What can hang from each mark
mozi: rolamo vubu
nubov: batez mozi piti pugek
sevi: tapo
pugek: batez nubov rolamo sevi vubu
piti: pakob rolamo
tapo: nubov zutan
timup: mozi tapo tibu zivo
tibu: dase dofo pugek tagono tapo
zutan: piti tapo
pakob: lunip rolamo
vubu: batez nubov
dofo: timup
dase: tagono tibu
lunip: dase pakob rolamo
rolamo: lunip mozi nubov tagono vubu

Each row was made from one small tree. Brackets hold a mark, then the marks that hang from it, in alphabetical order. Every link used is in the known rows. Write each row's tree.
Each row is shifted at random along 4 fixed directions that mean nothing.
Known rows
{dase {tibu {pugek batez vubu} tagono {tapo nubov}}}: [ 247   32  180 -163   56   30  -74  287 -106   83   94  111  104  222
 -151   53  126 -128  -48  -59  340  -81   -1  -99  -66  -53   -6  -65
  -31 -106  -21   47   30   -7  -13 -115   44  -30  151  158   29  130
  -24  198  -79  -69 -149 -120   70  119    7  -70   85  -90 -122   91
  151 -100  -19]
{sevi {tapo {nubov batez} {zutan {piti {pakob lunip} rolamo}}}}: [-123  -65   -5    6 -136  -86  -18   21 -168  -18 -232   86  123    2
   16   -7  -31  -79  -24   43  -40 -185   -3  144   12   11 -113  199
 -130  232  280 -198  -36  -57   60   45  -21  164  -23   69   66 -240
   71 -236   18  -30    9   -3   -9   -6  -89 -131   14 -174  107  -38
  274  -37  109]
{mozi {rolamo {lunip dase} {nubov batez {pugek sevi}} tagono}}: [ 352   58  143  -26  189  -65   35  182  -82 -248  385 -130  -71  335
   18  103  -35  -21  -76  -42  122   17 -149  -36 -226  206  143 -185
   -6 -523    1  278  -34   63   48 -350  288 -236    9   69  328  442
   49  138 -216 -144  -82 -201  135   50  328   86   78   39 -296   93
  -18 -262  -32]
{mozi {rolamo nubov tagono} vubu}: [-373   14 -261   94 -184    6  -61 -412  186   60 -221  -57 -154 -134
  161 -296    4  114   77  116 -171  190  128   72   35  -28 -316  352
  129  305  263  236  127 -159   -8  -77   53   32 -153 -209  -99 -198
   38 -171  189   80  130  254 -117    0   75  546 -287  320   82  171
 -175  202  117]
{piti {rolamo nubov vubu}}: [ -79  -22  131 -123  -73  -45  -88  -36 -109   80 -132  -79  147 -115
    8   73   21  -12  -20   53   -6  -18  -22   87  -47   32 -149   80
  -83   96  121 -214   22   17  151   43   42  102    1  -18   36 -133
   19  -24  -78  -94 -102   17   72   58   41 -102  138   -7  -37 -165
  135  -13   69]
{pakob {lunip dase} {rolamo {mozi {vubu batez}} nubov tagono}}: [-172  112  155   55 -115 -179  -38 -205  147   -9   -1  -11  -77 -187
   84  -99   42    0   44  102  213  228    6  158  140   38  -95  117
  130  217  304   29   58  -58  145  -65  103  -18  -89  -93   57  -30
  -41  -30  -64   26  -34   -3  -58   52  153   67   94  129  -99  -85
  -22 -139  139]
{sevi {tapo {nubov batez mozi}}}: [-176  -21 -173   36  -62  -86   85 -156 -168  -80 -151   50   -9  125
  107 -146   67   95  -41   56   45 -105  -33  142  -77  -33 -278  157
   15   54   81   99  -75 -143  -73    6  -22   23    9   16   26  -94
  200 -114   12  -36  119  142  -99   14  -97  153 -127  -98   46   30
  -14   77   87]
{lunip {rolamo {mozi {vubu batez {nubov piti}}} tagono}}: [-338 -131  -73   89 -158 -216  -18 -238 -137  253 -399   63  225  -38
  115 -207  104   52  -67  131  288 -140  -51  299  -94 -116 -273  231
  -44  290   93  -90  -52 -220   69  105 -177  280   21    8    0 -428
  345 -186   20 -137   28  326  -31  113   68   99  -95   -8  153  -55
   19  140  162]
{piti {rolamo lunip {nubov batez}}}: [-321   -8 -174  -56  -19 -112   27 -170 -241  -55 -179   95  173    9
  220  -13    1  130  -64  160  208  -26  -89  118 -312   69 -141  158
   14   68   89  183  -63 -182  -11 -132  118   -5    5  -84   54  -82
  290 -106 -155 -197  -54   97  -96  185  276   81  -28  -30   35   40
   50    0  192]
{timup mozi {tapo {nubov piti {pugek rolamo}}} zivo}: [-227  -69 -328  209  131  -81  115 -206 -455  100 -168   26   53  367
  245  -77 -145  137  -25  115   75 -195 -173  273 -217   27 -336  151
   58 -100   94  297 -112 -116   -3 -241  -45  -19   -2    7 -143  -96
  469  218  -90 -286   94  154 -184   84  217  184  -87 -104   66  264
 -303  122  199]
{timup {mozi vubu} tibu}: [-253  122 -161  193  166  -89   84 -218 -153  -63   50   91  -70   52
  219   15  -49  178   11  132    0  162  -82  196  -36   82 -300   -6
  199  -53  230  365 -116  -15  -42 -228  114 -186  -13  -46 -250  137
  148  135 -251 -211   -5  -12 -246   68  384   91  117 -178 -109  133
 -216  -70   82]
{nubov batez {mozi rolamo vubu} {pugek sevi}}: [-111 -121  206  -10  -62 -128   41  -77 -415  142 -279   14  175  159
   49  -54  325  -33 -232   66  369 -448 -192  295 -189   18 -450   64
 -179  -94   20 -203 -161 -165   46  134 -153  257  113  136   51 -276
  257 -281 -188 -105 -199   70   90   49  -24 -279  110 -152  -57 -204
  147  -26  164]
{rolamo {lunip {dase tagono} pakob} mozi}: [-141  -85   13   12 -136 -226   23   10  -39  212 -138   22  202   -1
   67  -93   43  -12 -145   57  254  -11 -181  232  -44 -112   59   90
  -18   68 -111   76  -49 -167   70  -10    2  126   54   43  194 -163
  226  -99   -5 -105  108  100  -17  179  138   69  -50   12  152   36
  213   39  139]
{pakob lunip {rolamo mozi}}: [  43  -46  207   -3  167 -109   32  145 -140   57   15  112  194  -15
   50  278   45  -85 -149   55  235 -227 -240  262  -75  198 -145    0
  -13 -171  201  -38 -209   59   -5  -55 -122    1  103  166  128    8
  203   87 -299 -197 -134 -122  -40  181  218 -410  257 -163  -14 -182
  106 -202  171]
{piti {rolamo {mozi vubu} nubov}}: [-196  -83  -70    8  -61  -39  -36 -133 -152   93 -227   12  149  -83
  102   26    5   23  -73   91   41  -94  -46  228  -99   29 -347  197
  -10   95  204   -6  -78  -49   20  -17  -14  120  -17   18   26 -222
  189 -135  -72 -129    6  147  -23  125  117   21   13  -49   79  -41
  155   73  163]
{tibu tagono {tapo zutan}}: [ 171  133  171  -72  -29  107  -96  255  -65  -84  165  -23  -49  -60
 -169  117 -155 -112   47 -110 -137   87   44 -174  -32   -8  -26   14
  -24  -18  142 -209   72  120  120   62   48  -49   47   27   -7  156
 -226  153  -40   18  -48 -157  105  -27 -109  -63  150  -77 -211 -117
  185 -133 -114]
{tapo {nubov batez {mozi {rolamo lunip}} {pugek sevi}}}: [ 173 -115 -152   77 -101   12   68  -28   -4  -37   28 -118 -176  452
    6  -35   -4  -55  -80  -57  -33 -236   14   -5  -83   54  -26  117
  -59 -239  -53  271   20 -102  -78 -155   -5   37 -105   51  189   37
  123 -132  172   75   95   72   78  -68  -98  306 -303  172   25  203
   15  112   56]
{lunip {dase tagono} pakob {rolamo mozi {vubu batez nubov}}}: [ 204 -231   31  114 -170 -211    6   12  237  351  -93 -120  106  191
 -138 -225  181 -160 -148  -58  130  -43  -13   40  161 -220  216    9
 -108   39 -144   48  103  -22   92   87  -53  250  -32   12  193 -256
  183 -108  308   26  214  244  191  -19 -116  296 -245  166  246   52
  135  146   -7]
{rolamo tagono {vubu batez {nubov mozi piti}}}: [ -17  -38   98    9  -72 -194  -20    6 -151   23 -124 -103  124   90
  -10   10   49    5  -26   36  261 -167  -75  146  -68  -45  -85    6
  -79  -16  -64 -201  -68  -62   76   55  -56  153   34  113  108 -121
  228  -14  -93 -136  -44  160   84   66   -6  -37   62 -102  -78 -160
   54  -10   25]
{vubu batez {nubov mozi {piti pakob {rolamo tagono}}}}: [ 344  -22   53  161 -140  -62    1  123   10  -43  129 -198 -191  210
 -238   30  -82 -188   54 -131 -303  -12  206 -188  147 -121  212  -91
 -110  -96 -111 -153  122  166  125   69   84  128 -165  -16  106   16
 -112  -69  224  117   33   53  265 -105 -228  184  -59  -20 -131   49
  157  -15 -161]
{tibu pugek tagono tapo}: [ 487  148    0  -16   58  161  -18  371   75  -99  463  -48 -233  204
 -221  135 -197 -157   69 -191 -143  160  155 -365   -2  -26  206 -164
   68 -313  -66  172   86  200  -11  -83  191 -219    1   49  116  430
 -250  309   83  111   -4 -194  160  -27  -62  310  -46   56 -283  193
   99 -121 -217]
{pugek batez {rolamo {nubov mozi}} vubu}: [ 181  162  396  -89 -181  -39 -126  -64  -18   30  126 -240 -218   53
 -171 -103   -8  -54  155  -96  199  236  208 -113  139  -30   62  -34
  -55   72  -14 -272  305    0  290   49  104   36  -85 -113  -64   83
 -399   10   76  165 -136 -172  151 -125 -274    9  184  214 -329 -101
   17  -68 -141]
{sevi {tapo {nubov mozi {piti rolamo}} zutan}}: [  70   51   -3   94  -34   35   29   44 -161 -138   63  -33 -154  121
   -7    8 -185   -1   28  -74 -385  -36   45   82  -44   59 -346  113
  -24  -48  282  -73    8   76   45  -39  -25  -62  -71   46   12   90
  -68  -26  -10  -23   88  -57  -20 -112 -104   18   51 -173 -116  -24
  140  -63  -47]
{pugek {vubu {nubov piti}}}: [-233   28 -179   66   -4  -97   76 -199  -34  -32  -99   45  -54  121
  193 -159   73  211   10   81  277   11  -33  118 -146   -6 -177   93
  111   19   31  305  -25 -235 -131 -161  -17  -82  -29  -36  -89    9
  205  -37  -60  -88  -25  118 -194   27  192  198  -83   19   19  135
 -168   55   30]
{lunip {dase {tibu dofo {pugek batez} tagono}}}: [ 256  161  332 -132  -81  -37  -35  189   31   15  256  -14 -137   50
 -257  -33   14 -169   42  -95  173  258  133 -293  121 -173  196 -245
  -20   58 -170  -73  232   53  229   87  164  -17  -15  -58   30  163
 -358  146   48  152 -130 -203  183  -55 -109  -57  172  -21 -258    5
   80 -197  -95]
{dofo {timup {mozi {rolamo lunip nubov}} {tapo zutan}}}: [ -31  -86 -246  224   57   49   44   -2  -41    5  -45  -58   47  224
   89  123 -230  -56  -15   44 -279  -80  -58   43  -86   89   62  214
   25  -84  256  259  -50   56   53 -144  100   19  -71  -40  -33  -65
  251   57   58 -200  177  112  -44   65  183  252 -152   -5  121  222
   10  134  123]
{dase tagono {tibu dofo {pugek rolamo sevi}}}: [ 233 -108  283 -123 -124   60 -108  236   -9  315  -36 -112  -13  206
 -309  -18  118 -298  -49 -105   61 -130   99 -139  177 -166  241   27
 -198   86 -156 -119  199   26  143  178 -226  250  -29  -20  105 -160
 -163   86  258  159 -122  -48  187   -4 -247   25  -51  162   31   17
   67   73  -20]
{sevi {tapo {zutan {piti {rolamo {nubov {mozi vubu}} tagono}}}}}: [-180 -120 -259  103  -41  -29   10  -94 -153    2 -234   45  -26   65
  149 -114 -134   54   -3   31 -115 -206    9  251 -117   30 -320  285
  -11   72  295  128 -108  -65  -89  -49  -98   75  -86   68  143 -214
  280 -178   59  -83  217  209 -119   82   24  345 -223  -44  156  137
  133  132   96]
{zutan {piti {pakob {rolamo lunip mozi}}} {tapo {nubov batez}}}: [ 159  135   78  -18  -18  -95   17  143 -123 -318  256 -123 -156  100
   -9  186 -240 -106   42  -20  -67   61   56   37   97  188   83  -62
   11 -112  187 -113   -7   45  126 -142  217 -113  -94   56  171  281
 -147   91 -116  -43  -18 -274  -42  -49   89    4  141 -124 -230    0
  179 -297    4]
{lunip {dase {tibu tapo}} {pakob {rolamo mozi nubov tagono}}}: [-131   98  -98   29   21 -155  107 -139   24  -22  119   33 -173   24
  160 -194   14   78  -67   75   -1  300  -78   64  -31  -11 -183   92
  234   -5  209  473   -1 -122   -7 -272  201 -242  -89 -169   81  179
  181  162  -37 -109  193   10 -248  189  315  449 -110  102    0  208
  -53 -113  102]
{tibu dase {dofo timup} pugek tagono}: [-259  261   35 -146 -187  -43   60  -16  -77    2   45  119  -87  -73
  -29   95  -83  -13  -14   61  343  193    9 -240 -130 -180  -71   39
   93  287 -111  185   91 -202  188  184  144   -4   48 -133  -66   26
 -122   79  -31   42 -115  -50  -51   38   74  133   96  -83 -192   87
  -14  -62   83]
{mozi {vubu {nubov batez {pugek {rolamo tagono} sevi}}}}: [-200   46   16    9  -81  -92   20 -259  -66   12 -124  -29  -38  110
  115 -195  197  133  -16   97  343   15  -37  144 -104  -12 -151  153
   28   65   80  144   15 -205  -17  -98   26   17   21  -72  -57  -43
  137  -90  -57  -33 -157   87  -94   11  123  185  -47  127  -76   41
 -177   20   60]
{piti {pakob {lunip dase}} {rolamo mozi tagono {vubu batez}}}: [  27  148  433  -43 -280 -264  -72   36  -14   85   61 -112   -7 -285
 -122   74  -36 -126   27   27   76  286   68   39  219 -118  122  -45
  -40  201   97 -399  116  107  404  153  242  105  -46  -51  120  -50
 -230 -121  -74   40 -183 -153  172   39   -3 -148  330   -8 -223 -202
  454 -234    3]
{timup {tapo zutan} zivo}: [ 316 -189 -144  149  181  119  -15  217 -113   25   24  -90   74  286
  -90   61 -139 -154   16  -85 -201 -256  -50  -66   -7   48  104   -6
  -88 -276  109   10  -52  229  -50  -91  -46   38  -29  101   28  -47
  195  148   96 -103  156   49  136  -34  -80   50 -131  -11  136  120
   19   84  -14]
{dofo {timup {tapo {nubov piti} zutan} {tibu dase} zivo}}: [ 271 -102  -81  149   96  107   18  217  -95  -21   44 -105  -49  427
 -160  113 -181 -250   68  -85 -373 -244   10 -216  102  -18  202  -45
 -107 -113   96   25   47  170  131   -8   -9  104 -135   18  -32  -65
   22  196  208  -55  175   18  165 -149 -135   46 -122 -106   45  193
 -152  102  -10]
{mozi {rolamo lunip nubov vubu}}: [-530  114 -211  -27  -23 -155   21 -345  -80  -78 -151   49  138 -144
  395  -66  -23  290  -51  254  230  211 -180  289 -301  154 -388  284
  185  123  276  324  -85 -278  -24 -291  178 -180   31 -118  -67   33
  296  -32 -301 -280  -72   75 -299  184  549  178   36   76  -17   36
  -44  -40  236]
{mozi {rolamo {nubov piti {pugek sevi}} tagono} vubu}: [ -67  191  163   40 -117   -8  -91 -181  -12  -85  106 -208 -258  -14
   41 -181  -43   61  108   10 -172  250   86   43   20   74 -307   84
   44   43  238  -68  172  -50  182 -128  157  -78 -120 -135  -46  152
 -245   14  -42   59 -142  -95   27 -118  105  212   83  190 -346  -16
 -141 -114  -60]
{lunip pakob {rolamo {vubu batez}}}: [ 201 -217   -6   60  -48 -166   24   56  131  321  -70  -33  148  198
  -87 -130  157 -120 -150  -40  178 -123  -38  -24    9  -81   56  -33
 -121  -90  -63   43   28   19   -3   57  -35  163   48   54  107 -186
  225  -99  167  -29  111  133  172   -4  -84  179 -191  126  195   46
  171   73  -16]
{sevi {tapo {nubov batez mozi pugek}}}: [  17  140   72    2 -169  -37   15 -107 -125 -153   59  -99 -185   77
  -16 -149  -22   43   86  -27 -227  117   97    5   55  -56 -185   24
   -9   83   33 -157  108  -30  129   28  137  -35  -73  -65  -12   82
 -159   -8   55  108   -4  -26   20 -145 -215  107   17  -28 -217  -57
    7  -48  -56]
{timup {tibu dase {pugek nubov vubu}}}: [ -53  243  160 -125  -21  -16  -29  -33  -86  -62  142   38  -87   12
   28   23   41   55  125   44  242  255   17  -42   39  -20   55  -98
  119  103   -1  156   60  -89  128 -139  180 -166  -21  -69 -157  199
 -243  187 -143   -1 -167 -205 -103  -10  211  -61  230  -30 -256   83
 -139 -138  -34]
{dofo {timup {mozi {rolamo nubov} vubu} tapo zivo}}: [-442   43 -261  292   42  -50   66 -381 -150   63 -200  -34   16   42
  240 -127  -42  113   18  187 -126  117  -65  176  -19   22 -310  239
  140  168  333  213  -20  -92  116  -92  129   21  -52 -212 -322 -170
  250   49  -53 -226   52  174 -174   39  281  263  -29  -35   25  185
 -290  135  201]
{timup {tapo {nubov {piti rolamo}} zutan} {tibu pugek} zivo}: [ 411    4   -1  133  171  147  -51  254 -231  -43  227 -111  -47  363
 -156  143 -281 -205  137 -106 -505  -60   64 -156   81   78   20 -121
  -68 -219  219  -65   67  321  154 -219  101  -67 -109   32 -110  169
 -104  357   29 -112   22 -172  154 -137   13  -74   95 -134 -166  158
  -80  -92  -76]
{piti {pakob lunip} {rolamo nubov tagono}}: [ 239 -125  156  -53 -103  -26  -98  208   42  147  -41 -116   53    7
 -194  170  -30 -240   -5  -58 -261 -119   33  -65  131  -21  264   52
 -181  -13   36 -174   65  170  136   67   71  190  -80   33  241 -155
  -58  -67  168   69  -21   -9  264   91 -127   22  -17  104   49    7
  252   17   16]
{nubov {mozi vubu} piti}: [ 263   61   84  151   26   14   49  107  -90 -102  227 -159 -298  227
  -92   10 -106  -61   19 -131 -222  -50   93  -25   14   54 -234 -149
  -11 -293   45  -49   32  112    2   32  -12  -64 -108   78   35  198
 -150    7    1   79   13  -79  128 -148 -142   90   36  -66 -263  -49
   38  -95 -138]
{piti pakob {rolamo vubu}}: [-260  118   91  -66 -114 -150   29 -143 -168   62  -84   12   40 -215
  113   41   22   95  -65  124   28  167  -41  120  -72  -23 -261   91
   37  138  157  -64  -22  -36  135    8  178  -30   42  -85  -93  -36
   52 -104 -195 -135 -166  -72 -104  101  200  -19  211  -65  -87  -63
  252 -121   84]
{nubov mozi piti {pugek {rolamo lunip} vubu}}: [  57 -156   63  -15  -87 -151   77   78 -358  248 -163  -22   29  387
   59  -30    9    0 -115  -31  300 -436 -103  215 -288  -32 -154   27
 -152 -224 -218   40  -56 -177   17   28 -207  151   -7  157  211 -177
  308 -101    3  -63  -64  100   64   91  -58   62  -97   37   -1   67
  171   94   76]
{zutan {piti pakob {rolamo lunip nubov tagono vubu}} tapo}: [  82  -55 -124  -75  101 -142   27  211 -193 -159   84  -46   56  136
  127  215 -219   -6  -45   36   79 -133 -101  173 -166  181  123   11
  -31 -284  111  161 -166   25  -25 -220  203  -99  -16  154  390  150
  261   56 -172 -238   25  -73  -55  204  357  250  -24  -82  -11  176
  272 -142   69]
{pugek {rolamo lunip {nubov piti}} {vubu batez}}: [ -16   59   29   11 -143 -127  -59  -88    6   18   21 -119  -72  168
   28 -167  -53   41  101   10  318  151  129  -53  -77   -9  110   50
    4   46   -2   76  192 -140  106 -117   75  -13  -99  -99   18   34
  -47  -28   64   32  -87   -8   45  -43   25  230  -52  222 -138   85
   26    0  -49]
{pakob lunip {rolamo {mozi vubu} nubov tagono}}: [ -63  -67  -20   48   -9  -61  -42  -73  106   92  -82  -30  -23  -16
   78   52  -28  -48  -12   64   48  -85  -60  194   39  128 -155  219
   60   10  297  153  -50   -4  -40 -105  -57   37  -79   30  152 -105
  177   16    6  -34   58   98  -46  150  106  185 -100  191   68   15
  -25   26  177]
{sevi {tapo {zutan piti}}}: [ -66   89  -74   65   97  -22   31   32 -130 -203   74   75  -27   -3
  130  -20 -169   96   39   15  -25   50  -40  139  -96  109 -151   41
   63  -21  257   50  -95   -3  -42 -146   45 -164    8   57   16  150
   55   30 -171 -128   46 -100 -176  -10  173    7   77 -184  -64   34
   74 -143  -30]

Write each row's tree
[ 191  243  -29   70  111   37   67  -35  143 -275  451 -153 -385   68
   34   93 -173   39   59  -24 -341  394   73 -181   41  165  -26  -70
  204 -228  234  352   84  159  -18 -337  368 -396 -123 -153  -54  513
 -167  221  -78  -11   11 -253 -115  -45  225  332   57  126 -270  165
  -79 -244  -96]  {piti {pakob {rolamo nubov}}}
[ 208  -67  237  -79  -96  -89  -22  110 -167   75  -24  -97    0  245
 -104 -158  216  -54  -16  -70  334 -189   17  -21    5  -80  104  -87
 -168 -140 -130 -175   41  -45   74   90   -7  134   30   77  156  -63
    5 -101   50   84 -153  -54  181  -64 -238   -3  -15   69 -111  -31
  153  -11 -105]  {nubov batez {pugek {sevi tapo} vubu}}
[  57  205  136  -77 -100    9  -56 -101   30  -24  187 -104 -162  109
  -15 -109  -23   31  112   -7  410  329  116 -106   31   13  170   48
   78   55   43  131  179 -113  117 -196  205 -131  -10 -131  -56  239
 -227   86  -12   68 -148 -218  -46  -22   76  175   63  250 -246  161
  -85  -88  -69]  {tibu {pugek batez {rolamo nubov} sevi}}
[-115   34  190 -165  -23  -82   -8   58 -201  141 -101  105  159   -6
   -4   26  152   -8  -75   77  363  -34  -78   52  -88  -69 -211  -33
  -21  113  -25   -4   -5 -128   58   25  -23   37   85   25  -69  -79
   61   62 -167  -94 -229  -54  -58  115  131 -214  197 -132  -50  -63
  122 -103  110]  {dase {tibu dofo {pugek vubu}}}
[-328  118   62   -6  -46 -160    7 -265 -219  -15 -132    8   68  -83
  158  -56   45  150  -30  153  343   93  -91  260 -157   30 -340  173
   85  132  178   34  -55 -168   80  -66   25   -4   60  -59  -83  -47
  181  -29 -231 -183 -111   78 -160  131  219   22  148  -37 -137  -98
  -78  -60  134]  {pugek {rolamo {mozi {vubu {nubov batez}}} tagono}}
[-133 -105  -42  -28 -130 -106  -70  -49   64  182 -183  -58  125  -47
   59  -25  -30  -19  -26   73   38  -59  -26  114  -57    3  -17  206
  -40   63   47   -5    8  -67   79   14  -40  135  -10    7  148 -210
  165 -104   57  -54   18  150   50  116   80  203 -132  209   94   26
  128  114  117]  {mozi {rolamo lunip tagono vubu}}
[-132 -122   54   53 -190  -90    5 -174  159  197 -243  -15  -67  -33
   11 -147  181 -102  -29   35   30 -128   24  150  186  -40  -61  193
  -27  229  167   -9   56 -120   50  150 -156  207 -150  -56   85 -342
    5 -203  210  184   67  140   34  -13 -158   78 -139  186  160  -67
  -22  111  174]  {pakob {lunip dase} {rolamo {nubov {mozi vubu}}}}
[  41  -26   40   -5  -22 -154   23  -68   97   98    5  -98   -6   89
  -11  -61  121  -25  -66   32  111   12  -61  -19   11   19  -55   35
    5  -52   57   89   19  -13   11  -62   67   26    9  -48   50  -11
  180   45   26  -62   44   65   14   58   24  209  -75  140   -1   -6
  -71  -38   29]  {lunip {pakob {rolamo tagono {vubu {nubov batez}}}}}
[ 216  -51   78  -16    8 -164    6  202 -180  -79   73 -202   48  310
  -39  146  -87  -42  -29  -30  141 -223  -96   58 -184   74   78  -82
 -111 -340 -120  -73  -73    0   35  -41   26   52  -10  167  294   90
  223   65 -100 -147  -28   62  182   90   14   72    0  -33 -174 -106
  103  -56  -17]  {rolamo lunip tagono {vubu {nubov batez mozi piti}}}
[-612  -60 -220  -33 -230 -168   66 -385 -176  197 -482  173  134  -84
  311 -378  214  256  -47  201  414  -61 -117  335 -129 -165 -213  369
   41  384   17  158  -93 -426  -58   19 -103  134   51  -97  -26 -387
  374 -238   17  -44  -24  238 -296  143  115  240 -217  112  252  154
  -24  217  201]  {nubov {pugek {sevi tapo}}}
[ 158    1  -74  124  -53 -126  123  -22   77  -24  129 -109 -204  246
    8   15    9  -17  -54  -15  -85   36   11  -41    4   17   83   -2
   24 -185   51  270   25   -3  -56  -78  149  -83 -117  -44   84  115
  104  -63   83   26   34   15   27  -14   28  323 -140  127  -23   99
   77  -33  -15]  {piti {pakob {lunip {rolamo {vubu {nubov batez mozi}}}}}}
[  10  119  105    1   -2  -73  -23  -80 -157 -131   79  -90  -53   54
   74   -7   -9   84   10   36   54   39  -73  134 -128   58 -276  -21
   34  -94   67    1  -25   -4   54 -158  194  -91   12   40   53  146
   79   69 -188 -109  -71   24    2   46  145   88  107  -44 -247  -58
  -11 -123   28]  {rolamo {nubov {mozi {vubu batez}} pugek} tagono}
[-538   92  -99    4 -192 -320   38 -298  -99   47 -207   90  166 -169
  319 -187   17  235  -75  234  594  205 -141  334 -171  -99 -142  198
  166  275   32  192  -64 -320   71  -99  108  -18   59  -56   51 -114
  345 -126 -216 -220  -13  162 -256  210  388  183   11   21   54    8
  170  -12  234]  {rolamo {lunip {dase tagono}} mozi {vubu batez}}
[  88  186  361  -54 -247 -152 -120  -89   74   56  132 -263  -57 -161
  -91  -53  -27  -74   71    5  -56  361   61  -31  198  -12 -107  -33
    2  184  116 -374  209   59  343  -21  268   18  -73 -141  -57   71
 -246  110  -23   40 -108 -140  103  -88  -51  -27  233  149 -283 -224
  155 -202  -51]  {lunip {pakob {rolamo mozi {nubov pugek} {vubu batez}}}}
[-225   60  -37   90  -67 -136  105 -180 -372  -66 -120   -5 -127  143
  124 -160   51  100  -61   58  184 -154  -12  131 -198  -10 -500    6
    4  -26   47  -18  -54 -184  -16   98  -44   50  -42    0  -57  -73
  168 -184 -121  -48  -22   97  -38  -12  -53   65    2 -143 -167  -99
   -4  -36   69]  {nubov batez {mozi vubu} piti}
[-114  -47 -171   50  -70   -5   82   72  -83  106  -66   20  -58  143
  -48   97  -57 -124 -134   15  146 -123   -9 -144  -99 -141 -128  170
   27    5  -12  313   12  -84   70  235  -44  117  -18  -35   87 -155
  175   23  133  -34  106  170   23   72  -17  386 -168  -36   72  148
   33  138  147]  {tibu {dase tagono} {dofo {timup {mozi {rolamo vubu}}}} tapo}
[-268   53 -114   70 -121  -38   90 -163 -128   -4 -152  -16  -75   75
    6  -32   -9  -31   -7   73  117  -10  -10  -46   10 -120 -292  165
   42  201  103   90   49 -144  135  204   16  114  -48 -106 -145 -199
   27  -18   76   13   34  119  -19  -89  -92  141  -18  -90   -4   38
 -141   95  168]  {tibu dase {dofo {timup {tapo {nubov {mozi vubu}}} zivo}}}
[ 271  -56   27  115   99   42   18   91  101   22  173  -81 -138  123
  -67  117  -57 -129  -50  -69 -120  -80   41   15   72  121 -146  -21
   43 -260  188  102  -40  191  -57  -66  -45  -44  -57   88   77  100
   18   61   14    3   57  -40   55  -19  -16  109  -33   62  -44   18
   73  -58   -5]  {pakob {rolamo {mozi vubu}}}
[-379  198  232  -96 -289 -282 -102 -189  -78   37 -164  -44  219 -387
   72    8   41   88   49  193  158  369   -1  146   12  -90   13  161
    3  414  130 -347   75 -100  328   26  276   84   58 -152  -98 -114
  -49 -109 -212 -145 -312  -37  -30  121  253 -123  337  -33 -175 -199
  286 -167   81]  {piti pakob {rolamo lunip tagono {vubu batez nubov}}}
[-275   36  -55   56 -142 -141  120 -244 -478   -3 -191   21 -105  163
  178 -188   21  105  -87   84   53 -211  -42  139 -291  -45 -513   57
  -37   40  -72  -14  -22 -247   80   65  -29   90  -80  -73  -17 -156
  246 -187  -72  -59  -31  145  -53   15   -2   85  -55  -85 -133  -21
  -21    0  137]  {nubov batez {mozi rolamo} piti pugek}
[-267  275 -213  -50 -204   56   15 -141  -82 -162   39  179 -146 -107
  144 -153 -132  120  110   76  386  331  126 -164 -152 -119 -123  205
  240  288  151  311   76 -245    0 -101  258 -215  -27 -139 -147  125
  -74  -27  -22   48   19  -47 -247   26  143  337  -78   63 -102  231
  115  -50   53]  {tibu dase {pugek batez} {tapo zutan}}
[ 238 -161   62  -69   79   29  -18  227  -84  229  -31   41  109  261
 -107   74   62 -180  -91  -37   22 -268  -35    2  -43  -39  152  -28
 -105 -135 -100  121  -42   64  -37  -60 -134   83   25  109  158  -79
  178  112   85  -55    3   47   69  153   22   54 -120   34  113  149
   86   61   43]  {dase {tibu {pugek {rolamo tagono}}}}
[  -1   69   16   89   -4   14  -23  -49 -299  -86   -9 -112  -95  189
   76  -30 -210   37  109  -14 -118  -83  -27  162  -15   76 -264   60
   -9    2  201 -146   30  -10  137 -177   32  -38  -74   41 -122   41
    9  150  -79 -107   13  -72  -82 -120    3  -44  110  -96 -128   26
  -61  -56   32]  {timup {tapo {nubov mozi {pugek vubu}} {zutan piti}} zivo}
